Below is a small trained network, with its code and all its weights. Each question gives an input and a target symbol and asks what happens when units are switched off, that is, made to give their printed mean instead of their output.

import numpy as np


def w(rows, s, z=0):
    codes = np.array(rows[::2]) - 128.0
    scale = np.full(codes.shape[1], s)
    scale[-1] = z or s
    return codes * scale


def norm(h):
    return h / np.sqrt((h * h).mean(-1, keepdims=True) + 1e-5)


def f(y):
    return y / 2 * (1 + np.tanh(0.7978845608 * (y + 0.044715 * y**3)))


def softmax(a):
    e = np.exp(a - a.max(-1, keepdims=True))
    return e / e.sum(-1, keepdims=True)


def log_softmax(a):
    a = a - a.max(-1, keepdims=True)
    return a - np.log(np.exp(a).sum(-1, keepdims=True))


def net(x, mask):
    ids = ['ΔΣΩβζημτφ'.index(c) for c in x.split()]
    T = len(ids)
    res = E[ids] + P[:T]
    u = 0
    for l in range(2):
        r = norm(res)
        for j in range(2):
            rows = slice(3 * j, 3 * j + 3)
            q, k, v = (r @ M[l][rows].T for M in (Q, K, V))
            z = softmax(np.where(np.tri(T) > 0, q @ k.T / 3**0.5, -1e9)) @ v
            o = O[l][rows]
            res = res + np.where(mask[u + j], z, o[:, -1]) @ o[:, :-1]
        u += 2
        y = f(norm(res) @ A[l][:, :-1].T + A[l][:, -1])
        res = res + np.where(mask[u : u + 8], y, B[l][:, -1]) @ B[l][:, :-1]
        u += 8
    return log_softmax(norm(res)[-1] @ U[:, :-1].T + U[:, -1])


Q, K, V, O, A, B = {}, {}, {}, {}, {}, {}
E = w([
[82,66,187,122,122,136,205,104],'Δ',
[157,171,172,140,127,104,116,94],'Σ',
[169,65,224,45,117,109,144,98],'Ω',
[207,160,85,108,89,149,95,52],'β',
[195,141,196,126,85,197,62,76],'ζ',
[211,121,113,64,65,177,148,124],'η',
[158,54,132,146,58,159,158,135],'μ',
[120,129,159,122,110,251,126,169],'τ',
[124,91,115,124,134,106,76,140],'φ',
],0.022)
P = w([
[137,141,140,111,248,195,132,67],'0',
[131,136,155,142,153,131,162,62],'1',
[124,98,148,120,172,146,145,74],'2',
[123,117,148,123,149,112,139,87],'3',
[119,124,144,124,130,91,146,109],'4',
[118,119,138,119,148,89,118,123],'5',
[115,121,134,114,146,83,96,143],'6',
[112,132,134,116,134,54,95,156],'7',
[108,137,134,115,126,39,80,173],'8',
],0.011)
Q[0] = w([
[135,127,146,159,127,164,110,133],'L0H1',
[130,159,51,139,178,108,139,120],'L0H1',
[92,103,65,100,132,149,131,144],'L0H1',
[125,154,37,187,130,128,79,162],'L0H2',
[29,254,68,210,168,136,137,200],'L0H2',
[85,122,93,164,150,111,182,132],'L0H2',
],0.0086)
K[0] = w([
[113,109,166,165,111,86,189,162],'L0H1',
[93,145,146,149,204,61,169,188],'L0H1',
[101,142,141,188,153,80,169,124],'L0H1',
[179,137,92,115,175,85,89,15],'L0H2',
[84,190,145,86,152,167,225,1],'L0H2',
[44,105,72,137,208,71,171,74],'L0H2',
],0.0089)
V[0] = w([
[159,166,126,74,190,185,87,145],'L0H1',
[114,181,99,146,87,127,200,116],'L0H1',
[128,168,108,164,120,89,160,156],'L0H1',
[111,44,82,254,90,166,158,145],'L0H2',
[201,120,89,209,156,156,58,183],'L0H2',
[176,60,210,107,36,139,83,117],'L0H2',
],0.0054)
O[0] = w([
[91,57,166,138,88,111,111,103,185],'L0H1',
[119,191,122,126,125,166,123,114,97],'L0H1',
[185,82,124,129,115,162,98,183,56],'L0H1',
[124,119,115,159,67,133,102,94,102],'L0H2',
[138,128,82,131,59,98,149,131,130],'L0H2',
[1,147,115,105,107,134,126,122,254],'L0H2',
],0.011,0.008)
A[0] = w([
[98,188,173,206,73,180,88,202,55],'L0N1',
[105,81,168,216,49,141,202,111,169],'L0N2',
[88,111,95,135,246,2,188,63,252],'L0N3',
[174,29,55,84,37,208,86,123,93],'L0N4',
[230,215,49,210,171,200,43,75,45],'L0N5',
[150,214,56,164,86,69,116,42,44],'L0N6',
[153,137,180,76,76,59,197,106,123],'L0N7',
[89,52,92,107,69,62,86,164,108],'L0N8',
],0.0056,0.003)
B[0] = w([
[123,109,131,103,159,159,112,206,129],'L0N1',
[153,105,102,131,254,175,94,85,230],'L0N2',
[184,156,57,124,246,238,152,52,251],'L0N3',
[103,183,125,132,163,91,237,145,204],'L0N4',
[154,73,224,168,196,227,139,213,115],'L0N5',
[105,202,107,149,147,196,94,93,140],'L0N6',
[80,84,155,69,217,140,145,140,228],'L0N7',
[164,102,30,68,129,167,142,149,196],'L0N8',
],0.007,0.0034)
Q[1] = w([
[185,155,181,140,121,105,107,139],'L1H1',
[123,123,157,87,89,133,116,43],'L1H1',
[61,96,188,79,112,179,150,37],'L1H1',
[157,117,135,186,189,62,99,130],'L1H2',
[60,150,194,1,78,161,151,14],'L1H2',
[148,145,122,161,105,30,192,165],'L1H2',
],0.0099)
K[1] = w([
[251,163,66,142,205,182,201,98],'L1H1',
[41,113,99,103,141,33,120,224],'L1H1',
[83,205,48,36,86,126,94,232],'L1H1',
[170,174,151,151,51,255,146,61],'L1H2',
[51,132,63,136,71,92,35,248],'L1H2',
[170,94,161,184,119,218,96,26],'L1H2',
],0.0069)
V[1] = w([
[186,135,148,113,131,81,199,49],'L1H1',
[111,119,190,167,226,215,154,87],'L1H1',
[111,164,175,115,150,177,98,91],'L1H1',
[91,161,139,3,107,205,138,193],'L1H2',
[156,57,194,88,85,225,223,247],'L1H2',
[208,149,233,100,8,63,123,49],'L1H2',
],0.0066)
O[1] = w([
[77,110,77,99,111,78,205,159,186],'L1H1',
[186,202,104,120,112,82,117,238,227],'L1H1',
[94,28,104,173,34,55,84,234,224],'L1H1',
[215,133,150,161,133,148,255,158,254],'L1H2',
[146,85,116,112,46,199,183,96,130],'L1H2',
[163,139,95,31,129,141,53,145,128],'L1H2',
],0.0066,0.0064)
A[1] = w([
[144,102,199,196,131,130,98,165,122],'L1N1',
[120,118,93,199,164,148,92,203,254],'L1N2',
[160,123,71,115,118,52,155,254,207],'L1N3',
[108,103,209,172,104,192,114,246,42],'L1N4',
[91,179,138,149,103,91,117,191,126],'L1N5',
[113,142,93,163,104,155,134,61,87],'L1N6',
[179,218,32,135,61,141,114,128,174],'L1N7',
[89,69,131,198,118,189,186,91,215],'L1N8',
],0.01,0.0029)
B[1] = w([
[71,113,96,193,75,9,155,155,148],'L1N1',
[174,207,127,198,94,146,18,90,155],'L1N2',
[134,110,143,255,89,166,189,14,186],'L1N3',
[120,93,155,91,80,36,128,73,168],'L1N4',
[184,100,113,136,239,82,110,121,146],'L1N5',
[122,132,70,127,83,146,206,184,145],'L1N6',
[65,11,188,162,153,151,80,207,160],'L1N7',
[118,184,108,169,115,71,71,199,254],'L1N8',
],0.0082,0.0065)
U = w([
[148,253,134,137,165,117,133,187,4],'Δ',
[190,112,122,177,146,153,105,105,92],'Σ',
[92,99,158,177,177,180,136,188,104],'Ω',
[129,150,220,160,85,133,77,156,157],'β',
[162,58,127,78,176,81,85,164,162],'ζ',
[125,102,167,99,116,192,193,98,167],'η',
[77,136,124,144,52,118,76,123,165],'μ',
[169,96,104,160,61,96,201,181,127],'τ',
[96,124,148,203,180,96,160,92,141],'φ',
],0.012,0.004)

Each question gives the input, a string of symbols that net reads in full, and the target symbol t.
The units are the heads (3 rows each of Q, K, V and O) and the neurons (one row each of A and B). Each row of codes is followed by its name. A weight is (code - 128) times the scale printed after its matrix; where a second scale follows, it is the last column's (O, A, B and U).
mask holds one flag per unit, layer by layer, with each layer's heads first. A switched-off unit (its flag False) gives its mean, the last column of its rows in O or B, instead of its output. The means were averaged over made-up inputs and are rounded, as every weight is.
A unit's drop is (log p(t) with every unit on - log p(t) with that unit switched off) / (log p(t) with every unit on - log p(t) with every unit switched off).
The circuit of an input: a set's keep is (log p(t) with only the set's units on - log p(t) with every unit switched off) / (log p(t) with every unit on - log p(t) with every unit switched off). Starting from the 12 units with the biggest drops (on a tie, the unit counted first), units are removed one at a time, each time the one whose removal leaves the highest keep (on an exact tie, the one counted first), for as long as the keep stays at least 0.8.
units of the circuit, in order: the units of the circuit, biggest drop first
k most important neurons: the k neurons with the biggest drops, biggest first
top k neurons in layer l: the k neurons of layer l with the biggest drops, biggest first
heads that matter: for each layer, one digit per head in row order, 1 if its drop is at least 0.15 and else 0, layers parted by /
drop of u: that unit's drop, to one decimal
input β η μ Σ η ζ τ, target τ: units of the circuit, in order : (L1H2 L1N4)
input Δ η η ζ, target η: units of the circuit, in order : (L1H2 L0H2)
input η ζ η ζ, target η: units of the circuit, in order : (L1H2)
input η Δ β, target Ω: units of the circuit, in order : (L1N7 L0H1)
input Δ Δ ζ Δ φ η φ τ β, target Ω: heads that matter : 00 / 00
input Ω ζ φ τ Δ Σ, target Δ: top 2 neurons in layer 0 : (L0N3 L0N7)
input Δ η η β η β, target η: units of the circuit, in order : (L0N3 L1H2 L1H1)
input ζ ζ ζ ζ ζ ζ φ ζ η, target φ: 3 most important neurons : (L1N3 L0N3 L0N4)
input β η β, target η: heads that matter : 01 / 01
input ζ ζ ζ Δ β ζ ζ, target ζ: heads that matter : 00 / 01
input ζ μ ζ η ζ Σ Δ φ, target φ: heads that matter : 00 / 01
input β φ ζ η ζ φ β, target φ: heads that matter : 00 / 11
input Σ μ Δ Δ ζ Δ τ η Ω, target η: heads that matter : 00 / 11
input ζ φ μ, target φ: units of the circuit, in order : (L1H2)
input ζ ζ ζ Δ τ ζ ζ Ω Δ, target Ω: 2 most important neurons : (L0N3 L0N2)
input ζ η Σ, target η: heads that matter : 00 / 01
input β Ω ζ η, target η: heads that matter : 00 / 00
input ζ ζ β ζ ζ φ η, target φ: top 2 neurons in layer 0 : (L0N4 L0N3)
input ζ η ζ μ μ μ, target μ: 2 most important neurons : (L1N8 L0N3)
input Δ ζ Δ, target Ω: most important neuron : (L0N3)
input φ ζ ζ ζ Δ, target ζ: 2 most important neurons : (L1N3 L0N3)
input τ Δ ζ Δ η ζ Σ, target η: 2 most important neurons : (L0N3 L1N8)
input η η β β ζ ζ, target ζ: 2 most important neurons : (L1N5 L1N3)
input ζ ζ Δ, target ζ: drop of L0N5 : 0.0
input Ω τ τ η φ, target Σ: drop of L0N3 : 0.7
